(in the rows, 100 means zero)
Each row is followed by its class; each block has classes of its own.
99 118 123 87 100 135 39 86 97 90 107 65 104 89 93 87 96 104 104 108 92 118 77 101 102 90 133 89
Gavev
107 82 106 99 109 106 136 99 107 95 98 88 103 89 115 116 93 98 99 99 107 106 103 103 109 88 104 99
palo
89 106 110 92 101 125 187 108 108 99 100 36 101 95 114 121 109 92 94 98 113 101 99 103 99 99 109 76
palo
99 141 101 95 84 116 98 98 112 105 97 65 102 91 106 109 108 114 98 90 98 90 81 101 97 136 101 119
moza
119 135 117 91 120 156 187 77 122 87 95 35 105 74 118 108 114 116 89 83 102 105 71 106 99 97 105 79
palo
74 133 119 93 111 120 132 103 103 88 108 68 91 103 94 78 111 88 106 108 104 110 96 101 97 84 92 86
fev
89 107 121 99 138 130 187 102 130 112 100 83 102 102 117 108 110 110 85 101 111 104 79 110 98 99 85 72
palo
98 110 122 92 121 141 187 95 113 105 112 48 98 92 111 117 117 107 91 101 107 102 85 102 100 97 93 76
palo
96 151 117 91 117 136 184 94 104 85 106 65 97 88 104 95 113 107 97 99 101 112 76 102 96 97 96 68
fev
117 110 106 95 120 131 187 94 98 81 95 61 108 81 116 113 113 106 111 86 103 107 99 99 96 96 102 83
palo
115 109 97 97 109 87 178 100 96 72 98 90 92 91 119 103 113 91 97 98 108 117 114 99 95 86 96 84
dup
96 99 88 94 113 121 187 95 106 94 103 56 99 91 114 125 102 105 93 95 113 112 98 100 101 93 103 76
palo
81 68 102 101 98 96 144 116 114 119 101 71 101 109 111 125 97 85 105 102 108 95 110 102 105 101 97 115
palo
119 83 111 96 108 130 187 92 101 91 100 57 103 87 115 111 105 85 100 88 104 105 110 105 99 78 113 76
dup
103 115 111 98 130 130 187 96 119 90 95 59 98 85 119 122 112 110 85 99 109 103 81 105 79 96 109 64
palo
122 127 112 92 113 132 93 77 62 89 102 75 103 90 97 92 105 109 101 82 92 119 81 98 97 90 103 89
Gavev
125 92 106 100 120 122 187 85 104 87 97 68 108 80 115 107 106 92 93 92 103 114 106 108 95 82 102 79
dup
94 89 95 98 95 100 13 100 104 112 94 94 103 104 96 104 95 107 102 96 98 102 87 107 104 119 103 138
moza
98 156 125 90 85 135 62 98 106 92 104 14 92 83 104 80 114 89 114 93 93 120 89 105 101 93 114 107
Gavev
97 88 111 93 117 131 187 95 108 99 100 74 124 98 104 120 105 108 96 95 106 105 93 104 102 83 95 79
palo
93 123 112 95 97 123 56 100 109 99 104 45 101 93 102 98 108 86 105 103 110 105 83 102 104 96 114 109
Gavev
109 104 104 100 109 114 171 91 117 95 99 63 99 82 117 121 108 103 82 94 111 101 83 105 105 101 106 86
palo
101 114 105 90 96 111 46 100 108 106 95 81 100 88 106 121 104 127 95 92 98 96 74 99 101 119 111 113
moza
96 127 111 95 109 125 156 96 99 93 106 86 97 99 93 86 108 94 102 103 99 107 96 98 92 93 99 73
fev
104 117 112 97 101 120 124 99 100 92 102 70 105 100 90 67 103 94 108 93 98 103 103 100 100 89 87 88
fev
90 112 118 100 110 125 76 92 104 103 99 85 105 100 85 91 106 98 94 102 97 111 77 105 92 91 107 85
Gavev
101 114 109 90 92 122 78 95 106 99 104 68 102 99 95 83 99 98 111 96 106 102 100 105 99 93 99 112
Gavev
87 116 123 92 97 112 42 104 103 110 105 72 101 101 96 97 113 117 105 99 96 100 87 98 102 109 105 109
moza
102 111 114 99 116 151 100 86 121 100 93 85 100 93 97 100 106 118 89 104 98 113 70 105 96 101 112 87
moza
85 136 121 95 96 121 25 101 108 104 102 76 94 99 87 97 106 114 87 100 99 101 66 96 99 111 109 111
moza
112 90 106 96 116 109 147 90 109 92 94 80 104 94 110 117 105 107 94 93 107 102 95 103 105 100 105 92
palo
108 90 105 104 113 106 148 90 110 95 96 78 102 87 113 109 104 98 89 97 110 113 97 107 98 91 110 91
dup
106 133 115 95 111 140 142 77 100 85 100 62 96 82 105 92 110 109 94 91 95 111 90 101 101 89 103 77
fev
103 114 101 102 87 109 184 101 111 102 95 68 102 89 111 114 108 104 89 94 107 94 100 101 99 105 105 108
palo
112 113 110 89 108 121 179 87 109 93 94 48 101 83 116 108 112 96 94 96 103 103 93 106 94 94 112 88
dup
107 127 101 94 91 120 97 91 105 98 98 65 101 88 115 106 107 109 100 87 100 100 89 103 102 104 110 113
moza
99 117 112 94 99 125 122 96 96 94 105 62 99 95 97 88 107 93 107 95 98 107 95 102 93 88 101 88
fev
103 107 109 97 113 115 178 97 115 95 94 66 102 88 119 119 104 105 91 101 108 99 90 104 100 102 113 90
palo
103 154 110 93 98 135 108 91 121 101 95 82 106 94 100 96 114 133 91 89 100 87 61 107 99 132 86 126
moza

Next block, with new classes.
106 106 87 106 105 95 80 97 106 96 101 97 103 81 104 96 98 103 105 102 111 98 98 84 95 100 102 100
bele
97 100 90 98 78 105 78 101 97 99 101 118 98 103 88 100 102 91 96 98 100 105 109 98 106 100 93 102
gesa
104 95 83 108 79 103 100 102 100 103 98 100 104 71 104 97 99 105 109 105 119 94 115 92 90 98 92 104
bele
103 95 90 108 99 93 115 104 109 102 93 86 104 88 107 101 91 105 105 100 109 92 101 95 92 97 94 106
bele
97 101 99 101 109 105 88 101 102 102 106 80 102 83 100 99 104 112 104 101 118 97 101 96 102 102 103 98
bele
99 99 101 99 95 108 81 90 97 98 97 94 103 95 92 100 99 100 102 98 105 105 105 94 101 101 99 100
gesa
98 98 109 100 117 105 91 100 108 107 103 79 103 79 102 102 102 119 110 97 117 100 97 98 97 103 108 103
bele
98 81 97 99 70 98 115 106 94 107 101 118 103 100 91 98 101 93 101 99 109 102 120 95 106 97 94 97
gesa
99 98 107 100 113 107 104 101 106 105 100 82 104 85 103 99 97 111 103 99 127 100 99 103 78 102 105 101
bele
106 95 83 96 68 106 78 102 90 105 107 105 106 79 93 101 102 87 104 103 122 106 118 93 98 102 91 91
gesa
103 100 87 102 90 103 94 98 97 99 100 109 97 91 97 99 96 94 101 102 105 102 111 104 98 100 99 100
gesa
97 98 91 108 94 101 121 111 112 106 99 94 113 80 108 101 98 109 105 103 110 95 104 91 90 98 101 108
bele
97 103 66 99 66 106 51 51 95 101 100 91 103 51 94 102 98 98 107 99 140 107 119 78 92 98 94 91
bele
108 94 87 102 72 84 89 104 90 108 100 110 101 94 96 99 103 93 99 102 109 103 102 93 105 93 92 100
gesa
103 95 91 97 82 103 89 96 85 93 100 122 100 104 88 99 101 88 96 99 100 105 105 96 106 97 98 99
gesa
102 110 96 104 94 100 94 97 103 101 100 95 99 84 99 97 102 106 103 104 105 101 99 93 98 108 104 100
bele
99 89 93 100 59 103 128 107 81 106 99 125 98 88 95 104 97 88 109 103 106 103 128 98 97 102 87 100
gesa
